Below are the code and all the weights of a small trained network. Each question names an input and a target symbol and asks about switching units off, where a switched-off unit gives its printed mean instead of its output.

import numpy as np


def w(rows, s, z=0):
    codes = np.array(rows[::2]) - 128.0
    scale = np.full(codes.shape[1], s)
    scale[-1] = z or s
    return codes * scale


def f(y):
    return y / 2 * (1 + np.tanh(0.7978845608 * (y + 0.044715 * y**3)))


def softmax(a):
    e = np.exp(a - a.max(-1, keepdims=True))
    return e / e.sum(-1, keepdims=True)


def log_softmax(a):
    a = a - a.max(-1, keepdims=True)
    return a - np.log(np.exp(a).sum(-1, keepdims=True))


def net(x, mask):
    ids = ['ΓΛΨβθξφ'.index(c) for c in x.split()]
    T = len(ids)
    res = E[ids] + P[:T]
    u = 0
    for l in range(2):
        r = res
        for j in range(2):
            rows = slice(4 * j, 4 * j + 4)
            q, k, v = (r @ M[l][rows].T for M in (Q, K, V))
            z = softmax(np.where(np.tri(T) > 0, q @ k.T / 4**0.5, -1e9)) @ v
            o = O[l][rows]
            res = res + np.where(mask[u + j], z, o[:, -1]) @ o[:, :-1]
        u += 2
        y = f(res @ A[l][:, :-1].T + A[l][:, -1])
        res = res + np.where(mask[u : u + 12], y, B[l][:, -1]) @ B[l][:, :-1]
        u += 12
    return log_softmax(res[-1] @ U[:, :-1].T + U[:, -1])


Q, K, V, O, A, B = {}, {}, {}, {}, {}, {}
E = w([
[225,171,49,186,107,14,222],'Γ',
[75,173,161,14,240,156,205],'Λ',
[200,143,152,128,177,126,225],'Ψ',
[47,150,24,2,142,63,84],'β',
[37,149,132,204,240,23,77],'θ',
[71,104,216,209,133,236,176],'ξ',
[100,28,126,201,13,69,27],'φ',
],0.0052)
P = w([
[229,107,4,100,168,116,153],'0',
[188,255,153,78,137,165,42],'1',
[131,100,9,195,215,61,193],'2',
[104,206,147,90,122,170,52],'3',
[85,75,85,166,177,33,215],'4',
[64,153,181,103,109,181,61],'5',
[57,54,173,170,148,18,225],'6',
[25,113,228,113,74,182,65],'7',
[20,29,246,132,103,1,245],'8',
],0.005)
Q[0] = w([
[45,27,92,124,221,3,240],'0.h0',
[51,30,82,123,223,3,241],'0.h0',
[37,45,89,81,214,3,238],'0.h0',
[205,222,190,138,22,252,18],'0.h0',
[206,242,59,55,11,103,6],'0.h1',
[4,68,88,46,89,22,23],'0.h1',
[253,60,193,197,12,248,207],'0.h1',
[162,211,86,43,5,120,4],'0.h1',
],0.0051)
K[0] = w([
[19,9,250,199,7,123,202],'0.h0',
[15,9,249,207,6,131,201],'0.h0',
[2,10,252,202,28,116,217],'0.h0',
[249,245,5,45,244,114,67],'0.h0',
[242,242,253,241,161,220,172],'0.h1',
[28,17,251,232,158,74,205],'0.h1',
[253,177,4,97,161,146,152],'0.h1',
[235,227,249,248,192,166,209],'0.h1',
],0.0051)
V[0] = w([
[159,234,90,24,178,77,103],'0.h0',
[97,30,162,225,64,194,119],'0.h0',
[160,153,196,189,127,215,201],'0.h0',
[92,60,224,158,109,242,191],'0.h0',
[175,116,147,156,198,30,208],'0.h1',
[23,138,116,118,133,28,24],'0.h1',
[129,188,22,68,28,34,3],'0.h1',
[140,89,179,126,135,246,229],'0.h1',
],0.0051)
O[0] = w([
[158,221,193,75,67,127,75,175],'0.h0',
[94,49,46,174,203,153,179,54],'0.h0',
[167,42,172,97,199,129,191,59],'0.h0',
[163,39,140,155,171,187,160,33],'0.h0',
[234,79,160,150,105,48,239,217],'0.h1',
[47,132,142,126,139,4,84,235],'0.h1',
[105,163,36,51,143,32,49,218],'0.h1',
[134,102,172,165,110,253,142,6],'0.h1',
],0.0046,0.0019)
A[0] = w([
[204,76,92,123,27,66,200,144],'0.n0',
[171,33,5,211,245,144,208,148],'0.n1',
[82,203,227,31,165,254,62,203],'0.n2',
[239,238,171,70,131,213,179,252],'0.n3',
[32,191,230,20,126,223,11,166],'0.n4',
[38,185,231,39,121,240,25,177],'0.n5',
[136,50,27,189,158,53,160,176],'0.n6',
[87,142,14,67,223,128,110,203],'0.n7',
[41,162,128,62,240,43,186,192],'0.n8',
[184,131,64,126,9,108,66,196],'0.n9',
[143,197,122,23,140,33,105,144],'0.n10',
[29,96,232,232,107,76,95,246],'0.n11',
],0.0051,0.0039)
B[0] = w([
[214,13,84,100,45,31,39,149],'0.n0',
[82,34,40,139,240,240,218,186],'0.n1',
[8,121,148,90,141,255,90,186],'0.n2',
[202,156,183,160,92,241,253,179],'0.n3',
[27,73,97,51,167,226,38,204],'0.n4',
[21,81,92,83,151,218,41,192],'0.n5',
[81,49,89,160,154,127,163,204],'0.n6',
[9,155,10,125,149,182,225,198],'0.n7',
[71,132,89,87,205,34,229,253],'0.n8',
[221,141,36,167,24,157,77,177],'0.n9',
[199,162,75,59,158,59,138,226],'0.n10',
[64,49,227,186,103,9,58,230],'0.n11',
],0.0045,0.0059)
Q[1] = w([
[217,239,156,216,98,167,111],'1.h0',
[115,55,123,169,220,33,208],'1.h0',
[179,160,141,254,183,19,141],'1.h0',
[186,236,184,35,68,224,124],'1.h0',
[66,65,109,201,232,36,213],'1.h1',
[133,202,181,205,89,94,97],'1.h1',
[180,196,98,49,24,206,29],'1.h1',
[130,123,55,205,181,181,166],'1.h1',
],0.0048)
K[1] = w([
[239,235,46,180,115,169,104],'1.h0',
[69,95,205,190,100,103,66],'1.h0',
[181,152,171,255,46,64,44],'1.h0',
[183,225,89,51,168,220,165],'1.h0',
[75,44,161,127,82,91,117],'1.h1',
[168,214,235,165,107,147,115],'1.h1',
[199,219,84,140,169,146,146],'1.h1',
[198,44,56,93,52,143,73],'1.h1',
],0.0042)
V[1] = w([
[253,100,38,166,27,143,124],'1.h0',
[2,148,191,117,213,102,101],'1.h0',
[86,31,192,172,234,159,197],'1.h0',
[27,143,119,171,175,72,86],'1.h0',
[145,101,232,222,119,92,142],'1.h1',
[130,174,118,86,227,161,213],'1.h1',
[108,66,203,220,63,133,49],'1.h1',
[97,117,113,104,124,233,85],'1.h1',
],0.0038)
O[1] = w([
[11,63,164,188,35,24,93,31],'1.h0',
[230,207,90,107,200,215,182,231],'1.h0',
[160,198,76,46,180,96,61,165],'1.h0',
[195,217,113,130,119,171,235,245],'1.h0',
[185,231,38,138,113,181,85,23],'1.h1',
[240,112,244,56,190,108,201,184],'1.h1',
[78,235,44,171,68,123,53,4],'1.h1',
[64,162,208,91,116,3,71,91],'1.h1',
],0.0036,0.0044)
A[1] = w([
[69,114,103,57,126,180,16,4],'1.n0',
[134,61,177,68,101,25,163,59],'1.n1',
[220,109,66,88,203,198,186,40],'1.n2',
[96,142,35,95,191,203,214,92],'1.n3',
[43,209,41,97,189,164,156,53],'1.n4',
[11,18,142,114,134,205,58,206],'1.n5',
[251,246,167,155,107,73,217,166],'1.n6',
[93,119,184,174,185,253,98,22],'1.n7',
[164,14,208,133,176,84,185,91],'1.n8',
[150,140,116,95,55,27,38,121],'1.n9',
[155,10,222,177,151,65,204,182],'1.n10',
[58,79,25,239,134,55,152,74],'1.n11',
],0.0049,0.0034)
B[1] = w([
[230,128,30,186,71,132,58,176],'1.n0',
[26,162,84,43,210,77,35,162],'1.n1',
[240,74,203,92,212,123,108,196],'1.n2',
[215,48,154,214,107,133,134,254],'1.n3',
[166,62,47,198,89,160,63,217],'1.n4',
[176,179,93,198,74,48,191,223],'1.n5',
[229,254,35,201,7,78,227,166],'1.n6',
[59,40,49,217,224,46,184,160],'1.n7',
[153,182,75,19,146,199,13,184],'1.n8',
[162,12,245,168,217,36,79,148],'1.n9',
[123,201,8,36,113,227,8,213],'1.n10',
[54,75,234,140,63,237,179,221],'1.n11',
],0.0048,0.0073)
U = w([
[41,88,137,242,66,179,233,213],'Γ',
[174,66,133,156,103,70,22,3],'Λ',
[239,209,83,203,67,34,224,184],'Ψ',
[200,31,169,120,206,175,92,3],'β',
[124,207,17,86,66,221,25,103],'θ',
[21,200,116,31,231,45,78,119],'ξ',
[107,173,252,38,74,201,200,251],'φ',
],0.0049,0.0025)

Each question gives the input, a string of symbols that net reads in full, and the target symbol t.
The units are the heads (4 rows each of Q, K, V and O) and the neurons (one row each of A and B). Each row of codes is followed by its name. A weight is (code - 128) times the scale printed after its matrix; where a second scale follows, it is the last column's (O, A, B and U).
mask holds one flag per unit, layer by layer, with each layer's heads first. A switched-off unit (its flag False) gives its mean, the last column of its rows in O or B, instead of its output. The means were averaged over made-up inputs and are rounded, as every weight is.
A unit's drop is (log p(t) with every unit on - log p(t) with that unit switched off) / (log p(t) with every unit on - log p(t) with every unit switched off).
top k neurons: the k neurons with the biggest drops, biggest first
k most important neurons of layer l: the k neurons of layer l with the biggest drops, biggest first
heads that matter: for each layer, one digit per head in row order, 1 if its drop is at least 0.15 and else 0, layers parted by /
input Γ β θ Ψ ξ ξ, target Γ: top neuron	(1.n7)
input β θ β, target Ψ: heads that matter	11 / 10
input β ξ Λ Λ, target β: heads that matter	00 / 11
input Γ θ φ ξ Ψ φ Λ, target Γ: top 2 neurons	(0.n11, 1.n11)
input ξ β θ β θ θ Ψ, target Ψ: heads that matter	00 / 10
input θ Ψ β β β Λ β φ θ, target Γ: 4 most important neurons of layer 0	(0.n4, 0.n5, 0.n7, 0.n1)
input β Λ β, target ξ: heads that matter	10 / 01
input Λ Ψ Γ, target θ: heads that matter	01 / 10
input β β θ φ ξ φ Ψ, target Γ: 3 most important neurons of layer 0	(0.n11, 0.n4, 0.n5)
input Ψ Γ Ψ Γ β β β β Λ, target ξ: top 2 neurons	(1.n1, 1.n11)
input β ξ Ψ, target β: heads that matter	10 / 00
input β φ Γ β φ, target Γ: heads that matter	10 / 01
input β β β, target ξ: top 2 neurons	(1.n1, 0.n10)
input θ Γ φ Γ Γ ξ θ, target β: heads that matter	10 / 10
input θ Λ ξ φ β, target Γ: 2 most important neurons of layer 0	(0.n4, 0.n7)
input Γ ξ ξ ξ, target Γ: heads that matter	01 / 00
input Ψ β β φ, target Λ: top 2 neurons	(1.n9, 0.n9)
input β β ξ Ψ Ψ θ Λ, target Ψ: top neuron	(1.n6)
input Γ Γ Λ Γ, target Λ: 3 most important neurons of layer 0	(0.n9, 0.n0, 0.n8)
input Λ φ φ ξ β β Λ β Γ, target ξ: heads that matter	00 / 00
input θ ξ Γ Λ φ ξ Γ, target Γ: top 3 neurons	(1.n11, 0.n11, 0.n10)
input Ψ ξ Λ Ψ θ, target Ψ: top 3 neurons	(1.n6, 0.n4, 0.n5)
input β θ θ Ψ, target φ: heads that matter	10 / 00
input Λ β θ Λ θ θ β ξ θ, target β: top 3 neurons	(0.n1, 0.n6, 1.n2)
